Below are the code and all the weights of a small trained network. Each question names an input and a class and asks about switching units off, where a switched-off unit gives its printed mean instead of its output.

import numpy as np


def w(rows, s, z=0):
    codes = np.array(rows[::2]) - 128.0
    scale = np.full(codes.shape[1], s)
    scale[-1] = z or s
    return codes * scale


def norm(h):
    return h / np.sqrt((h * h).mean(-1, keepdims=True) + 1e-5)


def f(y):
    return np.maximum(y, 0)


def log_softmax(a):
    a = a - a.max(-1, keepdims=True)
    return a - np.log(np.exp(a).sum(-1, keepdims=True))


def net(x, mask):
    res = np.array(x, float).reshape(1, 5) / 4 @ E
    u = 0
    for l in range(2):
        y = f(norm(res) @ A[l][:, :-1].T + A[l][:, -1])
        res = res + np.where(mask[u : u + 8], y, B[l][:, -1]) @ B[l][:, :-1]
        u += 8
    return log_softmax(norm(res)[-1] @ U[:, :-1].T + U[:, -1])


A, B = {}, {}
E = w([
[220,43,102,164,148,118,58,156,138,30,87],'x0',
[181,178,77,117,40,80,196,66,142,73,68],'x1',
[123,57,128,211,173,129,202,102,8,146,82],'x2',
[209,85,169,160,131,108,188,164,238,253,100],'x3',
[95,156,159,197,101,13,92,145,140,128,117],'x4',
],0.0012)
A[0] = w([
[198,99,136,91,149,242,146,61,174,194,118,117],'L0N1',
[101,115,185,184,117,5,97,112,176,137,129,230],'L0N2',
[138,140,134,74,133,170,82,156,190,140,212,90],'L0N3',
[215,86,124,169,168,144,67,164,162,88,68,2],'L0N4',
[154,86,69,30,166,229,139,109,114,107,134,82],'L0N5',
[151,151,147,122,106,102,42,145,206,98,125,110],'L0N6',
[189,175,41,92,62,76,159,71,189,104,87,94],'L0N7',
[128,99,196,105,213,156,28,154,144,179,219,27],'L0N8',
],0.0027,0.002)
B[0] = w([
[174,173,110,132,188,37,141,179,120,119,157,209],'L0N1',
[203,166,67,66,218,120,173,182,96,106,163,251],'L0N2',
[150,135,179,131,120,151,95,125,96,155,59,200],'L0N3',
[176,125,118,215,54,188,135,143,102,114,188,179],'L0N4',
[123,202,97,159,146,3,105,179,80,103,128,203],'L0N5',
[133,112,172,130,128,145,90,142,55,159,72,206],'L0N6',
[52,63,80,156,114,162,171,145,157,102,70,225],'L0N7',
[39,59,41,138,45,116,249,118,202,41,44,208],'L0N8',
],0.0036,0.0027)
A[1] = w([
[33,51,150,148,181,146,66,230,136,144,200,199],'L1N1',
[70,103,64,121,117,118,114,71,78,61,114,141],'L1N2',
[140,82,139,202,177,134,204,90,18,152,93,135],'L1N3',
[36,205,159,60,125,121,206,83,136,235,185,89],'L1N4',
[173,130,85,146,132,97,119,199,120,75,114,251],'L1N5',
[67,125,163,73,136,113,25,2,78,45,203,22],'L1N6',
[111,136,116,189,90,183,64,138,114,86,202,136],'L1N7',
[138,195,134,74,55,168,80,144,179,135,89,53],'L1N8',
],0.0031,0.0012)
B[1] = w([
[149,189,37,92,59,67,190,39,140,83,55,174],'L1N1',
[184,91,132,145,144,109,175,164,208,204,134,207],'L1N2',
[79,136,176,45,85,142,20,167,195,114,77,209],'L1N3',
[205,68,114,224,107,179,53,96,77,31,188,179],'L1N4',
[50,174,169,115,143,160,121,40,89,173,215,255],'L1N5',
[223,94,162,144,199,135,207,213,218,252,123,160],'L1N6',
[198,105,175,183,77,169,162,121,138,140,146,152],'L1N7',
[77,49,204,112,169,87,53,125,56,141,78,153],'L1N8',
],0.0035,0.0046)
U = w([
[47,81,26,115,54,106,229,97,193,70,41,170],'0',
[225,105,163,136,196,125,215,187,197,247,169,141],'1',
[203,87,131,236,67,190,53,104,54,55,213,153],'2',
[108,254,86,83,207,50,120,148,39,119,180,149],'3',
[64,88,254,53,116,138,6,156,106,163,21,123],'4',
[57,155,163,126,135,182,136,45,141,169,168,4],'5',
],0.0064,0.0032)

Each question gives the input, the list of numbers given to net, and the class t.
The units are the neurons (one row each of A and B). Each row of codes is followed by its name. A weight is (code - 128) times the scale printed after its matrix; where a second scale follows, it is the last column's (A, B and U).
mask holds one flag per neuron, layer by layer. A switched-off neuron (its flag False) gives its mean, the last column of its row in B, instead of its output. The means were averaged over made-up inputs and are rounded, as every weight is.
A unit's drop is (log p(t) with every unit on - log p(t) with that unit switched off) / (log p(t) with every unit on - log p(t) with every unit switched off).
The circuit of an input: a set's keep is (log p(t) with only the set's units on - log p(t) with every unit switched off) / (log p(t) with every unit on - log p(t) with every unit switched off). Starting from the 12 units with the biggest drops (on a tie, the unit counted first), units are removed one at a time, each time the one whose removal leaves the highest keep (on an exact tie, the one counted first), for as long as the keep stays at least 0.8.
circuit, biggest first: the units of the circuit, biggest drop first
most important unit: the unit with the biggest drop
k most important neurons: the k neurons with the biggest drops, biggest first
k most important neurons of layer l: the k neurons of layer l with the biggest drops, biggest first
input [-7,-2,2,-1,2], class 2: circuit, biggest first => (L1N4)
input [6,-8,5,7,1], class 0: circuit, biggest first => (L0N8 L1N1)
input [-1,0,-5,4,5], class 3: circuit, biggest first => (L0N2 L1N2)
input [-2,-6,-4,5,8], class 3: circuit, biggest first => (L0N2 L1N2)
input [2,0,1,-6,-6], class 1: circuit, biggest first => (L1N6 L0N2 L1N2)
input [-3,1,7,1,-8], class 3: circuit, biggest first => (L0N1 L0N5)
input [-1,-3,-4,5,7], class 3: circuit, biggest first => (L0N2 L1N2)
input [6,3,4,-7,7], class 1: 2 most important neurons of layer 1 => (L1N2 L1N6)
input [0,-5,5,-7,-4], class 1: 2 most important neurons => (L1N6 L1N2)
input [-2,4,-5,-5,-3], class 1: circuit, biggest first => (L0N8 L1N6 L0N2)
input [-8,-6,-3,-6,3], class 2: 2 most important neurons => (L1N4 L0N7)
input [-6,3,1,-1,5], class 2: 3 most important neurons => (L1N4 L0N5 L0N1)
input [6,-4,7,5,-4], class 4: 2 most important neurons => (L1N3 L1N4)
input [6,-5,-5,-4,-7], class 3: most important neuron of layer 1 => (L1N4)
input [6,-4,6,3,-8], class 3: 2 most important neurons => (L0N1 L0N5)
input [8,3,8,6,5], class 2: 2 most important neurons => (L0N4 L1N2)
input [1,-3,4,0,-5], class 3: 2 most important neurons => (L0N5 L0N1)
input [-5,-8,0,-7,7], class 0: circuit, biggest first => (L1N1 L0N8)
input [-1,6,7,-6,6], class 4: circuit, biggest first => (L1N3 L0N8)
input [-4,1,-7,3,-5], class 4: 2 most important neurons => (L0N3 L1N8)
input [-4,-8,1,-2,-8], class 0: 2 most important neurons => (L0N8 L0N2)
input [1,3,-8,5,3], class 4: circuit, biggest first => (L1N8 L0N6)
input [8,-6,-8,2,3], class 2: most important unit => L0N4
input [6,-1,-1,4,5], class 2: 4 most important neurons of layer 0 => (L0N4 L0N1 L0N5 L0N6)
input [-5,-4,-4,0,5], class 2: 4 most important neurons => (L1N4 L0N7 L0N5 L0N1)
input [1,4,5,-4,0], class 4: 2 most important neurons => (L1N3 L0N8)
input [5,-5,7,6,1], class 4: 2 most important neurons of layer 1 => (L1N3 L1N2)
input [6,-6,7,-6,-5], class 4: 4 most important neurons of layer 1 => (L1N3 L1N4 L1N6 L1N5)
input [3,-3,5,-4,-2], class 4: 2 most important neurons => (L1N3 L0N2)
